Here is a tiny trained network, its code and every weight. The questions are about switching its units off for an input and a target symbol, where a switched-off unit gives its printed mean instead of its output.

import numpy as np


def w(rows, s, z=0):
    codes = np.array(rows[::2]) - 128.0
    scale = np.full(codes.shape[1], s)
    scale[-1] = z or s
    return codes * scale


def norm(h):
    return h / np.sqrt((h * h).mean(-1, keepdims=True) + 1e-5)


def f(y):
    return y / 2 * (1 + np.tanh(0.7978845608 * (y + 0.044715 * y**3)))


def softmax(a):
    e = np.exp(a - a.max(-1, keepdims=True))
    return e / e.sum(-1, keepdims=True)


def log_softmax(a):
    a = a - a.max(-1, keepdims=True)
    return a - np.log(np.exp(a).sum(-1, keepdims=True))


def net(x, mask):
    ids = ['αβδζηθλμξπτψω'.index(c) for c in x.split()]
    T = len(ids)
    res = E[ids] + P[:T]
    r = norm(res)
    for j in range(2):
        rows = slice(2 * j, 2 * j + 2)
        q, k, v = (r @ M[0][rows].T for M in (Q, K, V))
        z = softmax(np.where(np.tri(T) > 0, q @ k.T / 2**0.5, -1e9)) @ v
        o = O[0][rows]
        res = res + np.where(mask[j], z, o[:, -1]) @ o[:, :-1]
    y = f(norm(res) @ A[0][:, :-1].T + A[0][:, -1])
    res = res + np.where(mask[2:10], y, B[0][:, -1]) @ B[0][:, :-1]
    return log_softmax(norm(res)[-1] @ U[:, :-1].T + U[:, -1])


Q, K, V, O, A, B = {}, {}, {}, {}, {}, {}
E = w([
[105,129,46,78,100,177],'α',
[113,207,61,13,136,176],'β',
[51,84,53,86,166,76],'δ',
[48,149,141,114,82,47],'ζ',
[111,114,125,157,106,134],'η',
[135,183,166,130,113,133],'θ',
[79,143,74,36,197,46],'λ',
[65,153,90,90,34,133],'μ',
[143,114,83,85,191,140],'ξ',
[109,154,146,113,175,56],'π',
[134,187,118,105,60,153],'τ',
[53,162,39,11,104,91],'ψ',
[81,253,130,55,65,96],'ω',
],0.0055)
P = w([
[151,116,132,131,121,124],'0',
[156,139,102,161,127,114],'1',
[130,125,133,142,136,136],'2',
[99,129,91,164,163,105],'3',
[78,175,130,93,168,172],'4',
[1,126,118,130,107,131],'5',
],0.032)
Q[0] = w([
[116,74,87,187,66,96],'h0',
[143,42,236,12,98,142],'h0',
[103,122,36,221,79,60],'h1',
[147,30,236,2,80,122],'h1',
],0.0086)
K[0] = w([
[52,113,191,101,155,180],'h0',
[10,200,90,182,167,147],'h0',
[87,101,214,102,155,169],'h1',
[1,195,102,134,158,171],'h1',
],0.0099)
V[0] = w([
[142,54,127,254,90,173],'h0',
[195,171,114,116,194,238],'h0',
[133,17,133,153,237,116],'h1',
[87,45,13,92,82,177],'h1',
],0.016)
O[0] = w([
[53,35,134,151,36,116,152],'h0',
[229,80,25,64,101,48,4],'h0',
[170,59,202,56,170,109,58],'h1',
[161,52,65,146,135,250,165],'h1',
],0.019,0.0036)
A[0] = w([
[100,133,88,122,88,153,154],'n0',
[118,160,149,19,156,125,253],'n1',
[141,140,67,118,159,100,245],'n2',
[233,117,148,105,184,120,70],'n3',
[102,131,121,143,77,167,162],'n4',
[114,167,177,117,108,2,89],'n5',
[176,153,164,128,153,121,58],'n6',
[137,123,182,97,114,154,209],'n7',
],0.02,0.0057)
B[0] = w([
[156,129,102,105,164,81,236],'n0',
[141,134,84,132,191,33,254],'n1',
[206,157,164,109,81,133,210],'n2',
[140,115,128,254,145,87,200],'n3',
[125,126,99,62,201,54,251],'n4',
[167,135,126,58,84,218,227],'n5',
[71,145,78,190,135,88,145],'n6',
[135,90,140,110,206,83,189],'n7',
],0.014,0.0081)
U = w([
[147,46,50,95,96,196,152],'α',
[247,162,80,128,107,145,125],'β',
[116,54,171,95,191,196,148],'δ',
[24,159,206,163,124,127,136],'ζ',
[42,29,166,116,68,72,93],'η',
[122,135,153,77,21,143,254],'θ',
[168,164,166,160,225,96,101],'λ',
[38,96,60,186,125,185,91],'μ',
[209,36,147,90,116,50,89],'ξ',
[141,155,244,52,128,98,134],'π',
[90,136,51,161,47,42,89],'τ',
[147,169,100,117,196,241,126],'ψ',
[126,249,132,167,97,130,148],'ω',
],0.016,0.0076)

Each question gives the input, a string of symbols that net reads in full, and the target symbol t.
The units are the heads (2 rows each of Q, K, V and O) and the neurons (one row each of A and B). Each row of codes is followed by its name. A weight is (code - 128) times the scale printed after its matrix; where a second scale follows, it is the last column's (O, A, B and U).
mask holds one flag per unit, heads first, then neurons. A switched-off unit (its flag False) gives its mean, the last column of its rows in O or B, instead of its output. The means were averaged over made-up inputs and are rounded, as every weight is.
A unit's drop is (log p(t) with every unit on - log p(t) with that unit switched off) / (log p(t) with every unit on - log p(t) with every unit switched off).
The circuit of an input: a set's keep is (log p(t) with only the set's units on - log p(t) with every unit switched off) / (log p(t) with every unit on - log p(t) with every unit switched off). Starting from all 10 units, units are removed one at a time, each time the one whose removal leaves the highest keep (on an exact tie, the one counted first), for as long as the keep stays at least 0.8.
units of the circuit, in order: the units of the circuit, biggest drop first
most important unit: the unit with the biggest drop
top k neurons: the k neurons with the biggest drops, biggest first
which heads matter: for each layer, one digit per head in row order, 1 if its drop is at least 0.15 and else 0, layers parted by /
input τ δ ω ζ λ τ, target ω: units of the circuit, in order => h1, h0
input β η η, target β: units of the circuit, in order => h0
input τ λ η α, target τ: units of the circuit, in order => h0, h1
input ω ω τ η ζ θ, target ω: units of the circuit, in order => h1, h0
input τ η δ μ ξ, target η: which heads matter => 10
input η ξ τ τ τ, target η: which heads matter => 10
input ξ η π, target ξ: which heads matter => 11
input θ π π η, target θ: which heads matter => 01
input π ζ δ, target π: which heads matter => 01
input ω θ β ξ, target ω: which heads matter => 01
input β ξ τ, target β: which heads matter => 10
input ξ λ η τ δ η, target ξ: which heads matter => 11
input τ τ τ, target τ: which heads matter => 11
input μ η ξ, target μ: most important unit => h1
input θ ξ λ λ λ, target ξ: which heads matter => 10
input α ψ β η, target α: which heads matter => 01
input λ ξ ω ψ ω, target ξ: units of the circuit, in order => h0, h1
input δ λ η θ ω θ, target η: units of the circuit, in order => h0, h1
input τ τ τ ζ, target τ: units of the circuit, in order => h0, h1
input ω θ π α θ, target θ: top 2 neurons => n5, n3
input ξ δ ζ, target ξ: units of the circuit, in order => h0
